Below is a small trained network, with its code and all its weights. Each question gives an input and a target symbol and asks what happens when units are switched off, that is, made to give their printed mean instead of their output.

import numpy as np


def w(rows, s, z=0):
    codes = np.array(rows[::2]) - 128.0
    scale = np.full(codes.shape[1], s)
    scale[-1] = z or s
    return codes * scale


def f(y):
    return np.maximum(y, 0)


def softmax(a):
    e = np.exp(a - a.max(-1, keepdims=True))
    return e / e.sum(-1, keepdims=True)


def log_softmax(a):
    a = a - a.max(-1, keepdims=True)
    return a - np.log(np.exp(a).sum(-1, keepdims=True))


def net(x, mask):
    ids = ['ΔΘΦαβζησ'.index(c) for c in x.split()]
    T = len(ids)
    res = E[ids] + P[:T]
    u = 0
    for l in range(3):
        q, k, v = (res @ M[l].T for M in (Q, K, V))
        z = softmax(np.where(np.tri(T) > 0, q @ k.T / 3**0.5, -1e9)) @ v
        res = res + np.where(mask[u], z, O[l][:, -1]) @ O[l][:, :-1]
        u += 1
        y = f(res @ A[l][:, :-1].T + A[l][:, -1])
        res = res + np.where(mask[u : u + 12], y, B[l][:, -1]) @ B[l][:, :-1]
        u += 12
    return log_softmax(res[-1] @ U[:, :-1].T + U[:, -1])


Q, K, V, O, A, B = {}, {}, {}, {}, {}, {}
E = w([
[141,149,156,110,167,192,135,117],'Δ',
[86,112,140,168,43,138,106,183],'Θ',
[30,171,188,156,142,87,84,176],'Φ',
[117,39,77,110,136,130,48,166],'α',
[76,91,114,89,181,135,88,90],'β',
[192,152,121,141,133,171,101,147],'ζ',
[90,4,142,172,132,214,115,134],'η',
[122,98,119,165,187,71,194,229],'σ',
],0.017)
P = w([
[97,177,32,159,102,96,184,2],'0',
[181,174,124,128,130,146,118,142],'1',
[152,166,105,116,114,156,124,163],'2',
[141,160,110,130,131,148,129,153],'3',
[128,133,103,108,115,150,128,157],'4',
[110,110,105,89,131,143,129,152],'5',
[105,107,108,101,135,144,132,152],'6',
[74,99,106,87,140,150,134,154],'7',
[96,96,119,113,136,145,128,144],'8',
[68,99,115,88,144,150,125,145],'9',
],0.009)
Q[0] = w([
[142,141,203,61,56,26,185,9],'0.h1',
[190,79,174,134,70,85,151,95],'0.h1',
[162,110,154,73,141,2,145,94],'0.h1',
],0.0058)
K[0] = w([
[138,237,69,92,106,156,53,76],'0.h1',
[143,126,140,109,173,118,2,147],'0.h1',
[142,203,144,177,34,179,107,106],'0.h1',
],0.0062)
V[0] = w([
[145,89,87,181,144,132,2,28],'0.h1',
[185,202,209,134,59,179,65,73],'0.h1',
[127,125,141,95,61,105,133,22],'0.h1',
],0.0039)
O[0] = w([
[88,135,35,43,57,67,137,143,152],'0.h1',
[105,191,3,228,99,178,131,166,3],'0.h1',
[44,122,15,120,176,154,177,229,45],'0.h1',
],0.005,0.0044)
A[0] = w([
[205,174,163,123,85,114,88,143,42],'0.n1',
[75,136,102,86,114,145,170,201,58],'0.n2',
[77,199,132,160,31,138,77,132,132],'0.n3',
[187,147,106,154,148,62,164,64,97],'0.n4',
[164,133,139,136,92,188,103,169,129],'0.n5',
[220,155,186,118,160,186,43,125,125],'0.n6',
[181,102,121,167,61,115,85,174,3],'0.n7',
[124,93,133,164,151,129,30,151,101],'0.n8',
[144,182,146,111,163,139,111,92,166],'0.n9',
[131,179,128,150,172,84,201,29,103],'0.n10',
[156,126,2,214,110,77,172,208,87],'0.n11',
[140,157,112,157,151,149,145,100,71],'0.n12',
],0.0084,0.0043)
B[0] = w([
[54,92,154,70,225,216,151,119,155],'0.n1',
[243,107,232,193,118,109,133,202,139],'0.n2',
[180,86,152,168,2,7,94,197,162],'0.n3',
[179,177,72,82,163,116,241,85,136],'0.n4',
[79,82,118,38,111,63,117,106,197],'0.n5',
[108,71,107,36,144,125,71,98,247],'0.n6',
[103,145,148,99,168,86,129,129,150],'0.n7',
[151,231,135,43,129,144,137,103,255],'0.n8',
[111,135,69,65,62,166,113,151,169],'0.n9',
[118,255,88,87,136,81,220,161,138],'0.n10',
[195,59,114,109,175,121,153,99,160],'0.n11',
[193,213,175,115,90,147,131,212,130],'0.n12',
],0.0053,0.0055)
Q[1] = w([
[108,97,132,13,123,160,65,101],'1.h1',
[111,84,190,67,104,66,94,255],'1.h1',
[152,117,55,76,223,207,140,62],'1.h1',
],0.0092)
K[1] = w([
[100,115,68,174,85,94,211,51],'1.h1',
[75,51,162,193,204,81,193,106],'1.h1',
[147,253,2,122,87,90,114,87],'1.h1',
],0.0092)
V[1] = w([
[77,129,132,59,146,2,54,177],'1.h1',
[177,105,126,162,116,131,111,149],'1.h1',
[161,157,139,141,84,147,83,83],'1.h1',
],0.0077)
O[1] = w([
[241,144,125,254,102,224,107,82,253],'1.h1',
[171,108,195,10,84,114,188,111,99],'1.h1',
[121,45,58,70,91,144,175,254,46],'1.h1',
],0.0065,0.0055)
A[1] = w([
[83,142,132,124,114,202,216,58,135],'1.n1',
[48,159,165,129,109,36,203,183,89],'1.n2',
[71,250,124,91,146,181,88,126,84],'1.n3',
[162,132,179,137,75,136,54,109,79],'1.n4',
[45,111,160,195,124,206,116,168,86],'1.n5',
[99,194,78,138,115,121,157,196,71],'1.n6',
[168,118,204,61,43,41,76,130,117],'1.n7',
[195,67,97,133,231,81,82,214,80],'1.n8',
[146,169,150,254,189,155,112,237,3],'1.n9',
[68,147,100,81,136,120,138,165,3],'1.n10',
[58,172,220,115,195,187,109,103,84],'1.n11',
[101,114,150,137,167,119,39,123,103],'1.n12',
],0.0071,0.0049)
B[1] = w([
[87,190,54,130,151,116,19,211,161],'1.n1',
[185,124,96,175,166,155,41,212,162],'1.n2',
[72,85,160,206,90,138,173,201,174],'1.n3',
[93,215,87,163,132,150,157,93,253],'1.n4',
[171,123,94,102,79,54,150,50,163],'1.n5',
[102,97,183,47,88,83,114,242,136],'1.n6',
[93,166,136,196,185,190,142,121,253],'1.n7',
[82,186,222,158,129,176,207,77,222],'1.n8',
[141,185,184,2,20,64,165,133,162],'1.n9',
[169,100,154,196,95,164,187,125,155],'1.n10',
[174,38,111,149,12,123,146,134,209],'1.n11',
[164,226,129,106,54,253,192,146,252],'1.n12',
],0.0058,0.0049)
Q[2] = w([
[187,179,106,151,129,33,198,85],'2.h1',
[98,76,44,38,178,224,64,67],'2.h1',
[116,117,42,138,63,254,116,147],'2.h1',
],0.0099)
K[2] = w([
[172,158,227,132,148,183,131,160],'2.h1',
[175,160,9,122,176,73,159,198],'2.h1',
[133,117,64,166,97,90,202,142],'2.h1',
],0.014)
V[2] = w([
[141,218,131,157,160,80,172,206],'2.h1',
[3,176,146,147,194,162,46,100],'2.h1',
[77,53,180,235,65,141,149,197],'2.h1',
],0.0057)
O[2] = w([
[217,200,116,109,47,51,212,71,203],'2.h1',
[19,130,118,176,103,230,255,68,12],'2.h1',
[204,6,65,111,140,156,215,155,3],'2.h1',
],0.0089,0.002)
A[2] = w([
[123,132,161,99,122,88,216,87,137],'2.n1',
[132,70,79,70,175,148,131,145,59],'2.n2',
[173,79,156,96,158,101,114,171,58],'2.n3',
[131,144,131,76,97,151,106,53,138],'2.n4',
[142,163,28,115,156,146,173,90,52],'2.n5',
[157,115,123,151,209,153,91,74,102],'2.n6',
[52,99,123,106,128,128,145,173,63],'2.n7',
[99,204,105,119,95,103,149,84,65],'2.n8',
[61,68,160,82,255,154,187,103,2],'2.n9',
[177,131,96,41,108,105,83,137,57],'2.n10',
[149,187,159,170,144,72,156,172,17],'2.n11',
[134,91,106,141,74,200,158,112,77],'2.n12',
],0.01,0.0045)
B[2] = w([
[71,74,88,62,122,248,93,165,192],'2.n1',
[149,213,160,100,96,216,111,64,161],'2.n2',
[163,121,142,151,134,138,149,36,161],'2.n3',
[148,84,84,149,78,81,136,198,254],'2.n4',
[142,42,180,160,143,72,205,156,169],'2.n5',
[95,58,88,153,99,111,124,198,211],'2.n6',
[208,144,50,62,126,163,67,34,168],'2.n7',
[162,70,183,117,93,162,114,121,211],'2.n8',
[178,251,92,140,90,31,105,172,185],'2.n9',
[1,103,184,171,162,96,143,137,208],'2.n10',
[105,76,133,98,146,189,82,56,183],'2.n11',
[101,240,109,123,237,41,147,161,201],'2.n12',
],0.0068,0.0094)
U = w([
[83,86,124,43,83,124,190,173,54],'Δ',
[139,87,180,72,151,144,150,64,159],'Θ',
[179,107,136,132,103,63,157,174,161],'Φ',
[83,70,112,121,112,160,88,176,202],'α',
[48,144,180,161,94,137,195,106,156],'β',
[67,112,197,72,99,47,136,145,160],'ζ',
[106,160,108,60,103,109,135,116,75],'η',
[116,123,166,100,1,124,136,111,5],'σ',
],0.0064,0.0028)

Each question gives the input, a string of symbols that net reads in full, and the target symbol t.
The units are the heads (3 rows each of Q, K, V and O) and the neurons (one row each of A and B). Each row of codes is followed by its name. A weight is (code - 128) times the scale printed after its matrix; where a second scale follows, it is the last column's (O, A, B and U).
mask holds one flag per unit, layer by layer, with each layer's heads first. A switched-off unit (its flag False) gives its mean, the last column of its rows in O or B, instead of its output. The means were averaged over made-up inputs and are rounded, as every weight is.
A unit's drop is (log p(t) with every unit on - log p(t) with that unit switched off) / (log p(t) with every unit on - log p(t) with every unit switched off).
The circuit of an input: a set's keep is (log p(t) with only the set's units on - log p(t) with every unit switched off) / (log p(t) with every unit on - log p(t) with every unit switched off). Starting from the 12 units with the biggest drops (on a tie, the unit counted first), units are removed one at a time, each time the one whose removal leaves the highest keep (on an exact tie, the one counted first), for as long as the keep stays at least 0.8.
units of the circuit, in order: the units of the circuit, biggest drop first
top k neurons: the k neurons with the biggest drops, biggest first
top k neurons in layer l: the k neurons of layer l with the biggest drops, biggest first
drop of u: that unit's drop, to one decimal
input ζ α α Φ Φ Θ, target Φ: units of the circuit, in order	(2.h1; 1.h1; 0.n3)
input α ζ Φ η α ζ ζ σ α Φ, target β: units of the circuit, in order	(2.h1; 1.h1)
input ζ ζ Δ σ Φ Φ, target β: units of the circuit, in order	(2.h1)
input β α α α α η, target β: units of the circuit, in order	(2.h1; 0.n10)
input α α β, target α: units of the circuit, in order	(2.h1; 1.h1)
input η Δ β Φ Δ α Δ, target η: top 2 neurons	(2.n9; 2.n7)
input Θ σ σ Φ Φ η σ ζ ζ, target Θ: top 3 neurons	(0.n3; 2.n3; 2.n2)
input β ζ α β α α α α α ζ, target β: units of the circuit, in order	(2.h1; 1.h1; 0.n10)
input η α η Φ Θ, target α: top 2 neurons	(1.n2; 0.n3)
input Θ η Δ, target Θ: top 2 neurons in layer 0	(0.n3; 0.n8)
input σ ζ η α Θ α ζ η σ Θ, target β: top 2 neurons	(0.n8; 1.n1)
input Δ β η, target Δ: top 3 neurons	(2.n1; 1.n3; 0.n10)
input Φ α α α α ζ η σ α Θ, target β: top 4 neurons	(1.n7; 0.n3; 1.n4; 2.n12)
input β σ α α α ζ σ Δ σ α, target β: top neuron in layer 2	(2.n12)
input σ Φ ζ Φ η ζ, target σ: top 2 neurons	(0.n10; 0.n4)
input ζ α ζ α α α ζ, target ζ: top 2 neurons	(2.n10; 0.n11)
input Φ α η η ζ β, target Φ: top 2 neurons in layer 0	(0.n10; 0.n3)
input α Δ η Φ, target α: top 2 neurons in layer 1	(1.n2; 1.n7)
input ζ Δ α α Φ, target σ: top 2 neurons in layer 1	(1.n9; 1.n4)
input σ α α α η ζ σ α ζ σ, target β: top neuron	(1.n8)
input β ζ Θ, target Φ: drop of 2.h1	0.6
input η α ζ β Δ Φ ζ, target η: drop of 0.n5	0.1
input Δ σ Δ α σ ζ α η ζ, target Δ: drop of 0.n10	0.2
input σ σ α Δ ζ α ζ σ ζ α, target σ: top 2 neurons	(0.n10; 0.n4)
input η α α η α η η η, target η: drop of 1.h1	0.3
input η η Θ σ α η η β Φ, target α: top 2 neurons in layer 1	(1.n2; 1.n11)
input η Δ σ, target Θ: top neuron	(2.n11)
